Table B holds the same points as the rows below and some others, measured another way and shuffled. Each row below is followed by which row of B it is.
B:
1: [   0   77 -119   -8  -98    3   52  -11 -104  -58  121   58  -62 -115
  -50 -125   94  -84 -122 -101  -31   13 -104   20   12   16   36   66
  -53   47   21  134   -1]
2: [ 134  -84  -56 -212  -49 -237   82  -41  260  128 -112   53  -97  -67
  -84  -64  -97   57 -174 -118   26  -15 -141  -97  -15  -69   54    4
   18  -68   19  -62  -12]
3: [  -5  -81 -104  -66 -170   19   39  -30   -9  107  -22  110  -36  -45
 -118 -150   50  -39 -184  -97   31   78 -147  141  -22  -12  141   49
    7   92   46   45   -3]
4: [  -8  -22   94   -4   14   48   35  -70  117  123 -131   71   21   64
  -47  -85  -92   19  -69  -57  113   66  -34  105   26  -26   77   50
  -12  112   56  -43   13]
5: [  29   91  -98  -85   39 -141   71   55   -3  -23    0   39  -19   19
  -27  158  -78  193 -124  -99   -1 -131    9 -251  -24  -75 -102   54
  -43  -24   -2 -119  -88]
6: [-107  -96   -1   43 -132  -54  106  -53  -97   39 -111  100    5  -59
   67 -128   51 -113 -106  -60  -33  -20    8   67  -30  -12  187   39
  162  107  -50   -3  -56]
7: [  77   47 -126 -192   18 -268   23    8  226   99  -30   51  -56 -115
  -51    5  -46   48 -102  -77  -64  -46 -101 -122    1  -93   67   21
  113 -139  -36   22   12]
8: [-144  -13  111  149  -51   67   30  -62   -7  117 -132   73   72   -9
   70 -166   -5  -89   64   42  -32  102   40  194  -20   16  204   13
  234   73  -91   39   53]
9: [-217  -86   15  129 -154   24   74  -95 -202   34 -101  150   56 -108
  121 -241  160 -323  -78  -38  -49   28   33  274   20   -1  364   75
  274  206  -57  146  -27]
10: [-198   79  -46   63   40   81    2    1 -100  -81   11   29  120  -49
   97   28  163  -61  -13  -41  -87  -98   73   54   68  -28   25  114
   50   30  -16   37  -48]
11: [ 189  165  -45 -277  246 -214  -39   23  461  118  -38  -19  -32   34
 -137  186 -212  280  -69  -91   72  -63  -91 -239   74 -137 -174   46
 -131 -184   79  -99   31]
12: [-202  -92  -31    6  -61  134  -36  -25   43  117 -124   74  141   -6
    6  -62  143  -40  -48  -12  -41   27  -19  254   31  -33  155   83
  126   43    3   -6    0]
13: [-140  -40  -62   21  -84  -11   13   20    0  107  -91   65   78  -36
   21  -18   63   43  -20   11 -106    4   -2   71  -50  -31  122   21
  210  -36  -96  -34   -5]
14: [ -86   36   72  140  -80   67   56  -73 -138   74  -53  131    4    7
    7 -191  -29 -144  -46  -31   67  110    7  190   -3   12  229   51
  128  216  -11  103   22]
15: [-173  100   82  206  -13   74   43  -41 -193    5  -37   94   71   -1
  101 -105   15 -121   44   15  -16   36  104  124   -1   11  180   55
  194  158  -80   81    7]
16: [  33  155    4  -52  143 -102   23   17  112   27  -26   30    9   47
  -19  120 -134  155  -36  -57   42  -66   28 -165   26  -75  -73   56
  -22  -18    7  -69  -20]
17: [  -5   82   79  154  -47   13  144  -34 -120 -146   57  -42  -63  -77
   90 -134   -3  -21   35  -36  -76  -12   21 -139  -30   91 -109    0
  -52  -10  -91   22   -4]
18: [-45 -42 -46 -32 -67   4  40 -13  57  40 -44  28  16 -49 -18 -65  56  25
 -74 -55 -49  -1 -65  30  -5  -8  19  37  15 -27 -14 -19  -6]
19: [ 114  118   68   38   -2   17   34  -31  139   77   32    0  -80  -19
  -99 -157 -141   78   34  -11   30  154 -111   -9  -27   45  -44  -24
  -49  -40  -26   60  116]
20: [-163  -84  123  290 -253  269  111 -110 -292  -19  -17   78   -2  -56
   61 -395  129 -266   -5   -8  -11  181  -24  324  -35  144  203   23
   73  240  -51  150   41]
21: [  31  165   98   25  155   93  -12   -4  139   58  -30   -1   36  127
  -68   60 -164  196   26  -22  109   45    8  -47   38  -23 -134   52
 -130   24   53  -76   37]
22: [  89  -25 -137 -195  -59 -130   -1   29  188  224  -77  116  -42   27
 -192   31 -115  180 -185  -80   66   52 -153  -12  -47 -100   86   23
   40  -18   43  -69    3]
23: [  60    7  -92 -163   19 -146    4   49  253  154  -82   20   -4   11
 -106  106 -105  260  -71  -34  -33  -19  -83 -144  -51  -80  -61   -3
   44 -162  -32 -139    4]
24: [-198 -209  131  240 -280  203  143 -129 -245   18 -131   94   24  -58
  102 -377  147 -281  -51  -23  -23  125   -3  322  -41  113  262   25
  141  240  -58   66  -10]
25: [ 235   57 -169 -326   37 -379   42   30  308  166  -38   88 -138  -40
 -179   97 -208  196 -225 -141   62  -51 -164 -256  -22 -149   14   13
    1 -112   43  -63  -17]
26: [-113  -34   60  140 -117   74  101  -56 -182   14  -74   98   13    9
   47 -149   18  -93  -68  -41   22   37   30  105  -29   28  146   45
   87  183  -29    7  -36]
27: [-34  81 -63  68 -85 133   1  32 -47  27  79  17   2 -19 -90 -77  32 101
  -7  -7 -46  97 -89  52 -46  44 -46  21 -34 -21 -30  40  53]
28: [ 128  267  -73 -110  166  -95   -4   25   80    3  101   61  -55   46
 -130  123 -156  147 -116 -120  132  -37  -47 -171   66  -88  -98   96
 -168   46  105   26   -7]
29: [-167  -35  -20  190 -209  300   53  -28 -287  -51   59   59   43  -22
  -17 -210  182 -103  -63  -40  -24   98  -51  240  -21  100   61   70
  -55  176   10   84   -6]
30: [ 261  236  -94 -174  149 -291   91  110  188  -45   87  -61 -143   32
 -115  267 -284  450  -74  -95    4 -138  -46 -580  -70  -67 -372  -21
 -199 -224  -31 -194  -41]
31: [-193  160   10  139  108  119   40   33 -283 -115   -1   75  131  130
   84  193   12   90  -53  -64   57 -150  187  -76   45  -54  -54  144
  -42  202   31 -100 -136]
32: [-244 -102   61  257 -265  350   10 -112 -260   97  -39  150   77  -47
    0 -415  204 -329  -26   11   11  249  -65  559   -2  103  367   69
  161  291   -4  224   76]
33: [ 175  180 -133 -147   43 -131   16   48  180   -3  138  -23 -110  -79
 -143   27  -81  179  -73  -87  -29   -1 -153 -215   -4  -25 -176   17
 -149 -170   14   37   49]
34: [-238   21   23  137  -36  103    1  -65 -121   24  -56   99  119  -73
  109 -155  158 -232   13   -4  -63   27   57  268   56   -5  255   92
  218  129  -46  140   12]
35: [ 142  134  -79 -186  145 -253   96   46  100  -42  -10   31  -70   60
  -56  246 -190  261 -189 -159   92 -199   13 -402   17 -123 -190   73
 -163  -18   66 -182 -125]
36: [  11  -19   15   -4  -53   36   80  -28    4   28  -50   46  -21   34
  -53  -52  -47   67 -112  -87   67   13  -48  -13  -11   -1  -22   47
  -90   84   41  -68  -34]
37: [   1  -10 -135  -77  -86  -33   57   48  -49   40   -8   70  -17   29
  -95   75  -19  177 -176  -95   13  -49  -64 -104  -54  -46  -42   48
  -52   25   22 -112  -76]
38: [  46   -8  -78 -158    6  -37  -25    9  283  134  -46    6    4  -35
 -115  -12  -15  136  -68  -51  -23   36 -140   12   10  -46  -34   23
  -29 -135   20  -33   48]
39: [ -49   29   16   66  -17  -12  128    4 -157  -85  -35   35   -1   45
   54   55  -38   96  -94  -84   19 -110   71 -170  -27   -7  -82   57
  -57   97  -11 -127 -110]
40: [-127  -65  128  153  -56  119   96  -41  -47  -16 -117  -16   64   19
  101  -90   24   30   41    6  -52    1   64   20  -34   57  -32   13
   37   27  -77 -104  -24]
41: [ 176  144 -104 -177   74 -231   45   26  235   -3   74  -25 -111  -97
  -85   43 -102  154  -75  -97  -41  -56 -121 -274    6  -50 -152    7
  -91 -191  -10    2   23]
42: [ 188  144 -103 -268  197 -223    7   96  353   82  -29  -36  -33   90
 -151  317 -240  461 -101  -92   50 -130  -61 -410  -10 -134 -302   25
 -177 -215   46 -246  -41]
43: [-80 107 -37  24  14  -3 -16 -18  27  41  18  61  39 -79   8 -87  56 -85
   2 -20 -51  34 -28 106  37 -26 123  63 121   1 -31 131  48]
44: [-184   31  129  249  -49  206  111  -71 -299 -125  -25   52   63   29
  130 -129   79 -136  -15  -48   28  -14  114  104   30   67   46   92
  -23  242   -3   15  -64]
45: [ -16   39  150  192  -47   68  162  -45 -118 -123   -7  -49  -43   -8
   95 -121  -48   36   44  -25  -33   -5   50 -137  -48  102 -141  -10
  -77   29  -82  -63  -19]
46: [ 162  204 -133 -255  203 -193  -40   75  262  121    3   65  -26  104
 -194  272 -231  331 -158 -118  135  -76  -72 -248   36 -169 -128   80
 -133  -57  111 -117  -28]
47: [  12   28   78   76  -20   52  127  -37  -78  -76  -15    3  -35   34
   18  -46  -59   62  -67  -87   52  -30   15 -112   -8   36 -111   39
 -141   90   19  -81  -53]
48: [ -87   61   10  -70  137  -10  -29  -29  118   96 -119   96  106   68
   -3   83  -33   21  -83  -72   90  -55   42   74   94 -116   98  120
   43  100   78  -39  -36]
49: [  55   98  -88 -106   56  -20   25   41   58   10   23   30  -11   63
 -111  132  -78  217 -138 -109   70  -63  -52 -151   11  -62 -144   76
 -169    6   79 -101  -53]
50: [ 171  127  -94 -194   73 -242   -7   37  298  174  -14   50  -82  -18
 -153   62 -200  207  -76  -55   22   33 -128 -168  -28 -100  -10   -6
   45 -141  -13  -20   60]
51: [ -98  -99   15  121 -185  -22  114   13 -144  109 -137   87    9   30
   22  -65  -54  101  -38   19  -57   40   28  -18 -154   14  118  -38
  219   56 -142 -128  -39]
52: [ -62  231   60  115  133   95   26  -38  -84 -150  102   -3   28  -28
   69  -37   34  -79   30  -63   12  -39   61  -17  107   18  -75  107
 -113   78   32  114    4]
53: [ -27   72   71   39   71   34   53  -20   71  -34  -30  -30   27    6
   37   -3  -33   78   17  -36  -14  -32   20  -78   24    4 -110   41
  -66  -28  -15  -56   -4]
54: [-113  188  133   83  217  126  -58  -43   75   69  -79   65  136  125
   20   52  -89   22   57   -6  120   26  104  129  108  -64   54  112
   20  137   58   11   30]
55: [-83 114 -49   5  55  13 -19  26  12  54 -10  62  70  19 -20  57  -7  78
 -23 -22 -11 -16  14  13  16 -56  34  69  63  14  -9  -1  -1]
56: [ -35  -95  -78 -135  -59 -155   36  -33  192  108 -117   51    9 -123
    9  -80   62  -50  -97  -62  -90  -33  -81   37    8  -59  139   30
  159  -92  -42    4   -5]
57: [ -50  -77   25  -60  -35   28   -4  -80  151  194 -158  118   41   16
  -65 -133  -14  -74 -109  -58   88   91  -78  238   43  -55  222   66
   95  117   62   24   27]
58: [ 119  -14   20    6 -130 -163  144  -35    1   82  -52   76 -145  -29
  -57 -145 -167   46 -107  -66   33   68  -82 -120 -103   11   71  -45
   61   44  -61  -28    6]
59: [ 139   87 -128 -233   54 -168  -69   31  372  241  -28   61  -38  -21
 -203   27 -139  190  -81  -41   25   88 -183  -24   -7 -106   40    6
   51 -154   18   12   95]
60: [  25   88   85   42   60   -9  109  -36  -32  -75  -17   13  -32   42
   26    2  -95   57  -63  -95   74  -61   37 -144   28    0 -104   60
 -130   89   31  -67  -54]
61: [-276 -121  -23  177 -208   51   70   -9 -237   60 -124  106  107  -62
  130 -129  153 -109   -4   41 -156   10   74  170  -92   16  262   17
  353   75 -169   -2  -42]
62: [-362  -15  352  519  -69  381  144 -156 -428 -171 -110   23  151   27
  320 -306  143 -332  169   52  -26   47  253  292   35  163  149   69
  126  326 -104   65  -23]
63: [  29  120   31   49   31    4   64   12  -52   25  -12   58  -19   95
  -56   45 -153  159  -62  -55   91    6   17 -114  -31  -20  -58   40
  -61   93   12  -78  -23]
64: [ -29  -98   60    7  -95   32   27  -58  179  170 -137   32   12  -36
  -35 -190  -21    1    3   11  -31  132  -92  157  -36   16  116  -21
  121  -39  -55   -6   77]
65: [  -5  111  -76  -35   12  -32   42  -11  -59  -35   58   77  -25  -32
  -39  -13   13  -23 -131 -111   40  -40  -36  -26   45  -41   25   94
  -59   92   57   62  -36]
66: [ -11  -18  -17  -14  -44  -48   91    1  -14   14  -61   39  -10   15
   -9   16  -42  106  -99  -70    2  -50   -7 -105  -36  -22  -29   32
  -12   23  -14 -106  -60]
67: [ -81 -142  -24   15 -182    8   78  -47  -32   97 -111   90    1  -50
   -9 -170   58  -73 -114  -51  -24   52  -67  139  -47    5  177   22
  124   78  -31   -5  -17]
68: [  -5  -36  -46  -28 -110  -82   45   -7   20  178  -97  126  -23   11
  -79  -69  -85   51 -111  -35   27   75  -67   51  -74  -49  177    8
  160   65  -35  -25    5]
69: [ 148  198    6 -101  153 -114   70  -32  156 -126  101  -46  -92  -64
  -21    6  -79   45  -66 -138   40  -85  -57 -231   98  -18 -203   71
 -246  -63   74   40   -2]
70: [-108   23   28  110  -54  138   43  -19 -134   31  -40   82   49   60
  -14  -57    1   17  -58  -37   51   45   18  101  -11    7   62   63
    8  158   11  -18  -24]
71: [-191  139 -107  164  -79    4   27   62 -296  -35   69   92   65  -58
   74    8   92  -14   17   21 -141  -28   82   -3  -66   -4  124   43
  240   43 -145   79  -25]
72: [ -54 -120  -15 -151  -11 -126   -7  -69  294  208 -204   85   52  -73
   -6  -97   21  -75  -83  -44  -22   17  -75  159   41  -91  229   43
  203  -42   -5    1   25]

[  74 -329 -103 -181  150  232   -6  108  210 -323  119  535   31 -148
  187 -284  125 -145   56    9  -69  215  176  -43    8 -132  295] -> 16
[ 171  -45   29  -26   -6  -46  129   28  128  -13  -20   82   16   75
 -175  130  -33  -10  142   36   31   90  -23  108 -133  -22  -20] -> 60
[-190  -98  -35  -14    4   14   49 -109   53 -167  198  125 -110  -60
  188 -260  220  -27 -167   94   32    9  -91   17  -11 -154   58] -> 17
[ 217  -36  363  231 -131   97 -170  123 -440  146 -105 -234  127  -28
   -8  -61  -63  191 -125  108   61   45 -113  -51  149  132 -299] -> 27
[ -51 -293   62 -197   12  123  123   90   56 -286  -17  710  -70  -44
   19 -185  153  -26 -226  219  -75  289   45  -72  -64 -144   83] -> 1
[ 125  -33  -11   31  137  180  209  147  133    3   61  183  -51   88
   29   31  -97 -100   39   46 -183   -5  -82   87    6  -98  -82] -> 68
[  -9   86  -20   62 -276  -63   84   68  -69  122    6 -194  -47  114
 -122  130  -29   86  -19  155  123   -5  -51   63 -161  -40  -87] -> 47
[-385   32  -68 -169  -49 -224  -18 -112  -23 -161  257   17 -270  -14
  129 -257  232 -178 -305  117  217  -21 -202  248   93 -210  145] -> 56
[   4 -269   -5  -31   74  155    0  -67   65 -232  180  324    7 -150
  176 -220  196   -4    5   -6  -89  186   52 -109  -16 -136  111] -> 38
[ 273   21  307  270  -58  -82   17  -94 -105  130 -136 -308  156   56
 -149   43  -11  236   61   74  121  -60 -154   17  -87  175 -315] -> 19
[-126  305   85  163 -304 -290 -212  -17 -355  255  107 -834  -86   79
   -3  -37  -14   27 -144   82  420 -241 -258  290  127   47 -128] -> 8
[ -23 -151  244 -138  160  212 -279  358 -343 -177  -12  272  -48 -122
  315 -549   -9 -226 -465  184  104   44 -103  152  521  -11   68] -> 71
[ 161  132  186   73  136  -44  314  133  189   83 -227   60  -40  268
 -180   20 -143  -19 -144  265   45 -198 -264  258  -51   84 -285] -> 58
[ 121   41   69   93 -404  -53 -100  117 -345  210    4 -313   35   44
 -197  271  -97  150   90   56  117  166   23  -11  -96   -3 -111] -> 46
[  73 -293 -239 -178  124  298  258  158  427 -288   82  694  -21  -13
  105 -105   61 -130  112   84 -213  191  202  -75 -197 -202  251] -> 14
[-140 -189  137 -127   10  -57  -16  -43   -6 -272    3  349  -61  -71
   87 -366  239   -8 -315  218  164  106  -74   36   28  -55   69] -> 41
[-213  219  -11  -83 -145 -229   63   81  -85   84   68 -202 -238  170
  -73   -4  -24 -144 -253  195  236 -123 -253  343   64 -103  -44] -> 6
[ 225   87  262   38   95 -127 -136  105 -179   90  -59 -272   28   47
 -101  -25 -126  -96  -10   -2  201  -51 -207  314  229  115 -125] -> 15
[-202  -36 -125   14 -142   30   -9   -6   43 -105  151  -57  -71  -35
  231 -303  179   10 -169  169  162  -85   -6    5  -53 -107  114] -> 64
[ 520 -220  260   33  139   60  117    4   46  -13 -108  293  176   11
 -345  337 -118   82  368 -127 -199  344   21  -20 -124   57 -167] -> 28
[  66   51   -6  -86 -243 -200 -148   76 -169   78   58 -262  -29   22
 -193  162  -51  -49  122   -9  264  137   -3  211  -22  -17   96] -> 48
[ 185   -2  379   46  116 -219 -151 -108 -245   29    3 -200   25  -28
 -151   -3    8  -25  -15  -72  161   74 -261  246  209   90 -181] -> 43
[ 228 -160   13   78 -244  137 -163  156  -94   -5  -70  -88  206  -80
   19  -83    1  162  143   89  158  125  208 -135 -120   80   81] -> 21
[ -24   62  153  169 -289 -122 -118  -68 -332  133   65 -401   -2   -2
  -41   26   59  173  -81   82  178   14 -129   14  -13   10 -175] -> 59
[ -11  242  196  -90   47 -387   49   -7  -98  115    4 -252 -196  185
 -276  145  -92 -186 -126   60  238  -77 -381  509  147   -8 -156] -> 9
[ 209  -35  223   -3    5  165   47  353 -173   59 -189  195   18  103
  -80  -12 -195  -31 -164  211  -25   67  -79   93  126   42 -173] -> 37
[ 302   30   80   55  -32  -78  115   62  124   93 -118 -101   90  128
 -259  211 -124   41  227   37   93   18  -38  154 -167   77  -97] -> 4
[ 268  -18  257  -37  311  -92  297   -4  203  -38 -119  310  -39  168
 -286  165  -95  -92   40   42 -108   61 -258  268  -16   13 -234] -> 25
[ -75  161  -71   45 -382 -161  -37   52 -227  197  119 -419  -98   93
 -138  225  -45   40   30   72  187   26  -63  127  -96  -87  -41] -> 44
[ 153  127  290  208 -352  -49  -71  162 -489  307 -134 -386   34  113
 -225  235 -162  208 -107  175  112   48 -149   25   14   93 -362] -> 29
[ 118 -241 -169 -164  -66  319 -125  317  -96 -116  188  318    5 -129
  131  -11  -73 -168  155  -69 -138  321  243  -55   88 -190  286] -> 31
[-332  200  105  -11 -223 -376  -85 -166 -299   68  192 -397 -249   56
  -39  -53  154  -32 -314  118  314  -72 -332  288  100 -104  -97] -> 7
